[[129 136 133 123 120]
 [121 124 131 112 119]
 [128 116 116 128 140]
 [121 121 122 120 126]
 [139 150 157 124 111]
 [138 128 127 132 134]
 [119 122 120 134 133]
 [144 144 142 130 123]
 [131 123 129 121 133]
 [136 120 113 136 145]]
->
[[129 133 120]
 [121 131 119]
 [128 116 140]
 [121 122 126]
 [139 157 111]
 [138 127 134]
 [119 120 133]
 [144 142 123]
 [131 129 133]
 [136 113 145]]

[[108 139 106 117 134 128 134 141 125 153 138 138 125 128 120]
 [125 128 128 124 124 116 118 131 119 130 125 119 123 133 117]]
->
[[108 106 134 134 125 138 125 120]
 [125 128 124 118 119 125 123 117]]

[[120 129 136 129 135 125 141 125 124 129 115]
 [141 125 129 131 130 128 141 138 140 125 132]
 [129 125 112 130 142 124 124 119 132 120 140]
 [138 142 133 139 131 128 140 142 131 129 122]
 [115 135 140 141 129 128 132 131 119 126 127]
 [122 136 133 133 154 126 114 125 133 130 138]]
->
[[120 136 135 141 124 115]
 [141 129 130 141 140 132]
 [129 112 142 124 132 140]
 [138 133 131 140 131 122]
 [115 140 129 132 119 127]
 [122 133 154 114 133 138]]

[[122 110 119 106]
 [120 111 110 117]
 [118 136 127 108]
 [116 105 131 146]
 [112 119 117 110]
 [132 129 120 118]
 [141 142 137 129]]
->
[[122 119]
 [120 110]
 [118 127]
 [116 131]
 [112 117]
 [132 120]
 [141 137]]

[[125 136 140 122 127 131 139 129 110 152 126 124 132 130 109 126]
 [132 155 133 116 125 123 123 134 110 122 124 130 123 121 130 121]]
->
[[125 140 127 139 110 126 132 109]
 [132 133 125 123 110 124 123 130]]

[[149 129 139 116]
 [148 131 153 114]
 [115 120 146 123]
 [142 126 131 123]
 [121 120 124 134]
 [139 133 154 119]
 [141 134 146 110]
 [134 107 123 130]
 [141 122 135 112]
 [127 116 137 108]
 [135 118 130 138]
 [129 125 131 130]]
->
[[149 139]
 [148 153]
 [115 146]
 [142 131]
 [121 124]
 [139 154]
 [141 146]
 [134 123]
 [141 135]
 [127 137]
 [135 130]
 [129 131]]

[[117 117 134 112 130 126 133 131 122 119]
 [123 117 134 111 130 126 133 128 122 119]
 [117 117 134 106 130 126 133 131 122 119]
 [117 117 134 106 130 126 133 122 122 119]]
->
[[117 134 130 133 122]
 [123 134 130 133 122]
 [117 134 130 133 122]
 [117 134 130 133 122]]
---
[[152 112 105 144 153 106 107 103]
 [142 138 130 146 126 108 115 117]
 [118 119 120 141 142 128 121 112]
 [119 131 125 120 128 145 150 148]
 [142 132 129 129 129 108 107 110]
 [143 106 119 149 148 148 143 149]
 [142 111 119 139 149 124 127 136]
 [106 149 141 103 107 135 132 131]
 [131 146 117 132 132 110 110 118]]
->
[[106 149 141 103 107 135 132 131]
 [131 146 117 132 132 110 110 118]
 [142 138 130 146 126 108 115 117]
 [142 132 129 129 129 108 107 110]
 [119 131 125 120 128 145 150 148]
 [118 119 120 141 142 128 121 112]
 [152 112 105 144 153 106 107 103]
 [142 111 119 139 149 124 127 136]
 [143 106 119 149 148 148 143 149]]

[[108 124 149 151 147 115 106 151 106 109]
 [144 152 142 127 145 151 148 134 149 122]]
->
[[144 152 142 127 145 151 148 134 149 122]
 [108 124 149 151 147 115 106 151 106 109]]

[[137 131 136 128 126 115 109 144 150 137]
 [119 113 135 131 123 135 152 131 117 126]
 [121 118 128 128 126 137 140 130 125 122]]
->
[[137 131 136 128 126 115 109 144 150 137]
 [121 118 128 128 126 137 140 130 125 122]
 [119 113 135 131 123 135 152 131 117 126]]

[[130 118]
 [122 119]
 [129 136]
 [121 110]
 [153 150]]
->
[[153 150]
 [129 136]
 [122 119]
 [130 118]
 [121 110]]

[[129 126 119 106]
 [120  99 110 112]
 [128 125 122 128]
 [130 128 115 143]
 [134 122 123 125]
 [143 130 124 133]
 [138 139 129 135]
 [138 110 123 148]
 [121 120 122 130]
 [115 123 126 134]]
->
[[138 139 129 135]
 [143 130 124 133]
 [130 128 115 143]
 [129 126 119 106]
 [128 125 122 128]
 [115 123 126 134]
 [134 122 123 125]
 [121 120 122 130]
 [138 110 123 148]
 [120  99 110 112]]

[[137 118 109 116 147 121 114 147 150]
 [125 128 123 125 131 129 124 134 131]
 [123 133 146 135 117 127 141 117 113]
 [134 117 111 118 144 122 119 146 139]
 [121 136 141 135 115 131 135 115 116]]
->
[[121 136 141 135 115 131 135 115 116]
 [123 133 146 135 117 127 141 117 113]
 [125 128 123 125 131 129 124 134 131]
 [137 118 109 116 147 121 114 147 150]
 [134 117 111 118 144 122 119 146 139]]

[[136 126 149 124 136 147 149]
 [114 145 127 145 139 126 124]
 [118 140 130 141 137 129 128]
 [139 123 150 122 135 148 150]
 [141 119 143 118 129 143 145]]
->
[[114 145 127 145 139 126 124]
 [118 140 130 141 137 129 128]
 [136 126 149 124 136 147 149]
 [139 123 150 122 135 148 150]
 [141 119 143 118 129 143 145]]
